In the rows, zero is written as 128.
Known rows:
plameste: [125 170 132 116 100 136 118 117 153 174  88  91 130  89 123  80 131 214
 141 124 136 114 150 105  93 140 164 153]
klobrer: [108 108 128 106 105 109 110 111 155 176 110  91 159 103 113  65 147 199
 126 111 106 121 111 104 144  75 120 105]
dolik: [108 112 133 138 118  60 157 123 170 177 114 105 148  74 125  65 144 160
 105 102  89 131 102 123 155  83 147 113]
mitum: [122 177 128 136  99 135 129 117 157 177  89  94 131  96 122  81 135 216
 147 124 135 108 151 105  95 144 164 154]
bifun: [131 162 129 138 100 128 111 119 124 165  91 100 130  91 123  73 115 211
 146 123 135  90 162  99  66 148 163 158]
fustik: [127 182  96  99 101 133 126 117 117 183  89 104 123 104 112  65 135 215
 140 121 137 141 156 116  72 131 165 159]
lobra: [111 120 122 115 102 114 109 111 168 177 104  97 165 105 118  63 146 199
 127 112 112 115 113 104 147 100 121 104]
pluklo: [101 140 134 137 111  97  96 110 136 174  97  90 163 105 124  78 148 197
 125 100  98 122 114 110 129 145 121 105]
flefla: [125 174 129 125 100 136 121 116 159 176  88  94 132  93 124  80 133 213
 143 124 135 112 152 106  94 145 164 153]
poplil: [116 100 124 135 100 115 135  98 130 166 106  89 157 101 111  78 146 210
 110  86 133 145 115 104 156  70 115 106]
befliru: [107 127 131 126 105 112 110 115 168 171 104  91 169 105 121  66 145 199
 133 116 123 120 108 102 151 107 119 104]
flopas: [102 157 106 146 134  62 128 124 114 177 115 107 143  88 125  69 148 164
 105  87 116 148 105 140 120 113 148 127]
nuflem: [110 122 123 116 103 114 108 111 169 177 104  98 165 106 118  63 145 199
 128 112 110 116 113 105 148 102 121 103]
truzu: [111 143  99 135 129  87 104 119 110 165 118 103 164 106 112  62 144 191
 135  89 136 139 154 101  69 102 115 127]
difledur: [110 106 129 127 112  60 157 123 181 181 115 107 140  76 124  61 143 159
 101 102  81 120 105 124 154  78 152 114]
klaska: [118 110 120 135 103  81 105 116 143 167 116 102 166 106 118  59 138 179
 135 103 118  91 155  99  85 112 116 113]
dones: [108 111 127 106 106 109 107 111 157 175 110  92 161 103 113  65 146 198
 124 111 107 121 109 104 147  80 120 105]
meti: [121 164 137 149 104 113 132 120 114 166  88 103 120  66 129  92 134 207
  99  93 130 145 146 139  93 150 165 160]

Facts:
luste(babradre, a); luste(baklatul, b); luste(befliru, a); luste(bifun, a); luste(bitri, a); luste(bitros, a); luste(boros, a)
luste(braflel, a); luste(braflir, a); luste(bravuzur, b); luste(brefluk, b); luste(breplo, a); luste(breres, b); luste(breri, a)
luste(brugrel, a); luste(bruvem, a); luste(busti, b); luste(dabe, a); luste(difledur, b); luste(disam, a); luste(divin, b)
luste(dolik, b); luste(dones, a); luste(dozazen, a); luste(drada, a); luste(druke, a); luste(drumak, a); luste(dutris, b)
luste(duvis, b); luste(feplim, b); luste(flaplos, a); luste(flefla, a); luste(fletren, a); luste(flevok, b); luste(flomok, b)
luste(flopas, b); luste(flupler, a); luste(fome, a); luste(fustik, a); luste(fusus, a); luste(gegu, a); luste(goger, a)
luste(golelik, a); luste(grarik, b); luste(grilupe, b); luste(griskim, b); luste(gruben, b); luste(grudin, a); luste(gudri, b)
luste(kadar, b); luste(kavi, a); luste(kekla, a); luste(klafa, a); luste(klaflinar, b); luste(klasador, a); luste(klaska, a)
luste(klevok, b); luste(klizigrom, a); luste(klobrer, a); luste(kloklezo, a); luste(klorak, a); luste(klosudir, a); luste(koros, b)
luste(kuflar, b); luste(ladres, a); luste(lani, a); luste(lasal, a); luste(lobra, a); luste(loflom, a); luste(lotron, b)
luste(lutik, a); luste(lutres, a); luste(meka, b); luste(mestir, b); luste(mestuk, a); luste(meti, b); luste(midupin, a)
luste(mirik, b); luste(mitum, a); luste(momon, b); luste(namu, a); luste(natrum, a); luste(neti, b); luste(nimedir, b)
luste(nodom, b); luste(nosus, b); luste(nota, b); luste(nuflem, a); luste(nukles, b); luste(peko, b); luste(pifles, a)
luste(pini, a); luste(piple, b); luste(plagru, a); luste(plameste, a); luste(plasir, b); luste(plebel, a); luste(plestestal, a)
luste(ploral, a); luste(pluklo, a); luste(pluskes, a); luste(poplil, a); luste(punul, a); luste(regretek, a); luste(rekeske, a)
luste(riniku, a); luste(rovos, a); luste(ruzar, a); luste(samuvam, a); luste(seklikle, b); luste(seska, a); luste(sketral, b)
luste(skisezi, b); luste(skubra, a); luste(skufabre, b); luste(sota, a); luste(stiklun, a); luste(stimo, a); luste(stizi, a)
luste(talazus, b); luste(tolal, b); luste(toleba, a); luste(tralun, a); luste(tranom, a); luste(trelok, a); luste(tridil, a)
luste(trinis, b); luste(trodrel, a); luste(trotras, a); luste(trufifla, a); luste(truge, a); luste(truzu, a); luste(tugan, a)
luste(vepas, a); luste(vonon, a); luste(vudi, a); luste(vurin, a); luste(zasel, a); luste(zegem, b); luste(zeguk, a)
luste(zeklibis, b); luste(zoplopa, a); luste(zutrek, a); ririk(babradre, klafa); ririk(befliru, baklatul); ririk(braflel, fustik); ririk(braflir, riniku)
ririk(brefluk, fome); ririk(breplo, trufifla); ririk(breres, fome); ririk(busti, breri); ririk(dabe, breri); ririk(difledur, nodom); ririk(disam, trufifla)
ririk(divin, bifun); ririk(dolik, bitri); ririk(dones, fome); ririk(drada, dozazen); ririk(druke, gudri); ririk(drumak, dozazen); ririk(dutris, klosudir)
ririk(feplim, klafa); ririk(flaplos, boros); ririk(fletren, kloklezo); ririk(flevok, duvis); ririk(flomok, bifun); ririk(flopas, fome); ririk(flupler, plameste)
ririk(fusus, kloklezo); ririk(gegu, pluskes); ririk(goger, boros); ririk(golelik, riniku); ririk(grarik, bifun); ririk(grilupe, kadar); ririk(griskim, bitros)
ririk(grudin, pluskes); ririk(kavi, dozazen); ririk(kekla, duvis); ririk(klasador, bifun); ririk(klaska, bifun); ririk(klevok, baklatul); ririk(klizigrom, mitum)
ririk(klobrer, zeklibis); ririk(klorak, meti); ririk(koros, klaflinar); ririk(ladres, fustik); ririk(lani, loflom); ririk(lasal, baklatul); ririk(lobra, zeklibis)
ririk(lotron, boros); ririk(lutik, klaflinar); ririk(lutres, klafa); ririk(meka, klafa); ririk(mestir, bitros); ririk(mestuk, loflom); ririk(midupin, kloklezo)
ririk(momon, bravuzur); ririk(namu, zasel); ririk(natrum, nodom); ririk(neti, bitri); ririk(nimedir, klafa); ririk(nosus, loflom); ririk(nota, kloklezo)
ririk(nuflem, bravuzur); ririk(nukles, loflom); ririk(peko, baklatul); ririk(pifles, loflom); ririk(pini, loflom); ririk(piple, pluskes); ririk(plagru, kloklezo)
ririk(plasir, bravuzur); ririk(plebel, riniku); ririk(plestestal, plameste); ririk(ploral, klosudir); ririk(pluklo, klaflinar); ririk(poplil, nodom); ririk(punul, bravuzur)
ririk(regretek, fome); ririk(rekeske, bitri); ririk(rovos, riniku); ririk(ruzar, nodom); ririk(seklikle, bitri); ririk(seska, dozazen); ririk(sketral, trufifla)
ririk(skisezi, brugrel); ririk(skubra, fustik); ririk(skufabre, duvis); ririk(sota, gruben); ririk(stiklun, klosudir); ririk(stimo, loflom); ririk(stizi, riniku)
ririk(talazus, loflom); ririk(tolal, dozazen); ririk(toleba, fustik); ririk(tralun, fome); ririk(tranom, dozazen); ririk(trelok, kadar); ririk(tridil, bifun)
ririk(trinis, dozazen); ririk(trodrel, plameste); ririk(trotras, boros); ririk(truge, bitri); ririk(truzu, bifun); ririk(tugan, klaflinar); ririk(vepas, brugrel)
ririk(vonon, bifun); ririk(vudi, bruvem); ririk(vurin, kloklezo); ririk(zegem, dozazen); ririk(zeguk, riniku); ririk(zoplopa, breri); ririk(zutrek, mirik)
zeskal(babradre, drumak); zeskal(babradre, plasir); zeskal(babradre, divin); zeskal(bitri, gudri); zeskal(bitri, nukles); zeskal(braflir, dabe); zeskal(brefluk, flopas)
zeskal(brefluk, grarik); zeskal(brefluk, flaplos); zeskal(breplo, grudin); zeskal(breplo, nukles); zeskal(breri, braflir); zeskal(breri, kuflar); zeskal(busti, namu)
zeskal(busti, gegu); zeskal(busti, vonon); zeskal(dabe, flevok); zeskal(dabe, zeguk); zeskal(difledur, nodom); zeskal(divin, grarik); zeskal(dozazen, rovos)
zeskal(drumak, nota); zeskal(drumak, flopas); zeskal(drumak, grarik); zeskal(drumak, trodrel); zeskal(feplim, nodom); zeskal(flaplos, bitri); zeskal(flomok, meka)
zeskal(flopas, bravuzur); zeskal(flupler, flaplos); zeskal(fome, pluklo); zeskal(fustik, lutik); zeskal(fustik, klaflinar); zeskal(gegu, gudri); zeskal(gegu, bravuzur)
zeskal(golelik, rovos); zeskal(grarik, bruvem); zeskal(grarik, lutik); zeskal(gruben, meti); zeskal(grudin, ruzar); zeskal(kadar, bruvem); zeskal(kavi, zeguk)
zeskal(klafa, nota); zeskal(klafa, trodrel); zeskal(klafa, talazus); zeskal(klafa, klevok); zeskal(ladres, tranom); zeskal(ladres, kloklezo); zeskal(ladres, talazus)
zeskal(ladres, punul); zeskal(lasal, midupin); zeskal(loflom, rovos); zeskal(loflom, bravuzur); zeskal(loflom, lutik); zeskal(loflom, truzu); zeskal(lutik, rovos)
zeskal(mestir, riniku); zeskal(mestuk, vepas); zeskal(mestuk, flaplos); zeskal(meti, breres); zeskal(momon, busti); zeskal(momon, klasador); zeskal(momon, fome)
zeskal(namu, flaplos); zeskal(neti, fome); zeskal(nimedir, rovos); zeskal(nukles, loflom); zeskal(nukles, bravuzur); zeskal(pini, grudin); zeskal(plasir, rekeske)
zeskal(punul, bitri); zeskal(punul, zasel); zeskal(regretek, kuflar); zeskal(ruzar, goger); zeskal(samuvam, dabe); zeskal(samuvam, zeklibis); zeskal(samuvam, disam)
zeskal(samuvam, poplil); zeskal(seklikle, zeklibis); zeskal(seklikle, truge); zeskal(seklikle, seska); zeskal(seska, breres); zeskal(skufabre, brefluk); zeskal(stiklun, loflom)
zeskal(stiklun, toleba); zeskal(talazus, punul); zeskal(talazus, goger); zeskal(talazus, meti); zeskal(tolal, befliru); zeskal(toleba, rekeske); zeskal(trinis, busti)
zeskal(trotras, mestuk); zeskal(truge, punul); zeskal(vepas, skisezi); zeskal(vonon, fletren); zeskal(vonon, toleba); zeskal(vonon, gruben); zeskal(zasel, dabe)
zeskal(zasel, ruzar); zeskal(zasel, flomok); zeskal(zegem, grilupe); zeskal(zeguk, nimedir); zeskal(zutrek, trotras); febel(babradre, divin); febel(braflel, breres)
febel(dabe, bruvem); febel(difledur, trufifla); febel(disam, mitum); febel(divin, mirik); febel(dolik, plestestal); febel(dones, boros); febel(drada, flefla)
febel(druke, duvis); febel(drumak, baklatul); febel(dutris, trufifla); febel(fletren, kuflar); febel(flevok, flefla); febel(flopas, pluskes); febel(flupler, mitum)
febel(fusus, ruzar); febel(golelik, fletren); febel(grilupe, loflom); febel(grudin, seklikle); febel(klasador, klosudir); febel(klevok, stiklun); febel(klizigrom, breres)
febel(klobrer, nodom); febel(lotron, fustik); febel(lutik, gruben); febel(meka, mestir); febel(mestuk, samuvam); febel(neti, stiklun); febel(nimedir, klaflinar)
febel(nosus, ruzar); febel(piple, baklatul); febel(plagru, mestir); febel(poplil, druke); febel(regretek, mitum); febel(ruzar, baklatul); febel(skisezi, dozazen)
febel(skubra, pluskes); febel(sota, bifun); febel(stiklun, bruvem); febel(stizi, breres); febel(talazus, kekla); febel(trinis, breres); febel(trotras, mirik)
febel(truge, plameste); febel(truzu, zeklibis); febel(tugan, zasel); febel(vepas, namu); febel(vonon, nodom); febel(vudi, druke); febel(vurin, loflom)
febel(zeguk, stiklun); febel(zoplopa, plestestal); febel(zutrek, gruben)

Rows:
No name comes twice in this set of rows, the named rows included.
[101 136 133 148 130  56 119 123 135 174 112 105 146  76 128  74 147 159
 102  92  95 142 102 133 142 122 146 115] : skisezi
[106 116 107 128 114  70  96 107 109 173 116 102 139 106 114  68 146 183
 112  85  94 103 159 101  65 114 120 128] : vonon
[133 123 112  99  99 135 149 101 136 175  90  98 122  82 111  74 120 216
 117 111 134 138 156 108 100  81 164 158] : breri
[123 157 134 134 100 136 102 102 112 165  88  83 124  75 121  92 137 215
 125 105 137 144 154 108  88 139 161 155] : kloklezo
[132 180 101 140 134 135 102 125 111 169  88  85 135  96 121  58 107 216
 125 122 138 136 153 125  93 163 159 153] : bruvem
[112 116 124 137 107  65 159 123 188 183 112 107 148  83 127  60 141 160
 102 103  80 115 104 127 158 106 151 115] : feplim
[108 137  92 139 125  74 153 125 123 184 105 106 123  95 129  90 150 166
  87  86 127 147 104 148 163 154 131 109] : nukles
[131 168 135 151 101 125 169 123 154 165  89 105 127  66 129  87 119 211
 123 117 138 146 140 119 135 141 165 158] : kuflar
[104 134  93  97 119 118 101 111 112 184 114 105 136 107 107  59 149 206
 117  90 101 140 120 118  96  75 135 120] : babradre
[123 183 105 121 118 125 160 124 118 182  90 107 121  68 126  72 131 205
 120 119 133 146 141 139  76 134 166 161] : kadar
[101 147 117 149 126  56 100 121 130 183 105 107 135  87 129  73 149 163
  93  85  78 140 112 147 125 153 154 126] : busti
[100 127 105 109 116 101  97 105 111 183 109  98 134 105 110  71 149 204
 113  86  88 136 120 120 100  83 133 115] : flupler
[125 103 104 124 100 122 145  99 154 170 103 102 159 106 112  64 140 208
 106  86 132 143 124 107 157  81 114 108] : braflir
[110 172 138 120 103 131  94 113 116 173  88  83 125  80 124  89 143 214
 136 123 126 122 150 112  74 152 164 153] : fome

Now the same objects, written a new way:
Known rows:
vonon: [117 119 154 171 134 114 120  72 101 147 111 157 150 154]
braflir: [154 135 141 110 133 125 141 113 118 159 141 170 145 129]
dabe: [149 137 158  85 136 105 113  81 112 139 161 141 159 123]
zeguk: [153 139 172  88 147  92 113 100 110 128 154 132 163 124]
golelik: [151 135 171 109 172  78 131 152 106 124 129 141 141 144]
bitros: [146  86 108 158 145 162  97 128 174 120 145 100  80 113]
kekla: [127 112 128 140 106 114 154 130 136 138 116 100 119 126]
pini: [159 144 132  39 130 107 156 167 122 170 154 150 143 144]
rekeske: [124 107 127 135 107 111 154 124 134 132 122 108 130 132]
plagru: [118  99 128 135 107 104 154 125 135 120 118 107 136 142]
babradre: [133 124 144 114 138 116 131 123 110 154 130 149 150 154]
difledur: [101 186 124 102 137 119 130 117  96 123 126 163 160 140]
grarik: [ 93 176 158 167 146 117 104 103  79 119  89 155 156 141]
baklatul: [137 152  80 174 128 154 103 134 130  96 167 113  64  95]
grilupe: [ 89 146 111 120 110 120 145 126 111  95 113 120 145 121]
skisezi: [ 88 145 110 122 109 121 142 128 110  95 114 120 144 122]
nosus: [121 159  89  75  92  88 175 178  93  92 169 125 142 135]
griskim: [ 96 150 111 119 105 120 141 130 114 101 108 117 132 117]

Rows:
No name comes twice in this set of rows, the named rows included.
[138 168  95 107 169 180  75 102 130 124 160 168  94  95] : meti
[ 93 186 140 119 130 134 114 142  97 145 103 148 167 164] : brefluk
[170 124 135 139 182 159  78 136 153 148 151 135  85 117] : fustik
[154 147 173 101 137 108 107 111 120 148 142 118 149 124] : stiklun
[129 118 144  99  90 138 101 129 123  69 121 115 158  78] : klevok
[135 135 159 141 153  68 163 155 134  97 122 100 132 134] : rovos
[154 145 184 116 196  70 131 166 101 114 130 139 146 144] : lutik
[100 170 144 110 142 124 115 147  86 124 108 149 166 151] : flopas
[103 147  98 150  98  99 153 128  84  85 150 123 137 133] : piple
[115 133  94 147 143 175  84 134 151  94 133 110  91  98] : gudri
[171 126 112 123 171 173  83 101 154 163 167 156  76 108] : zasel

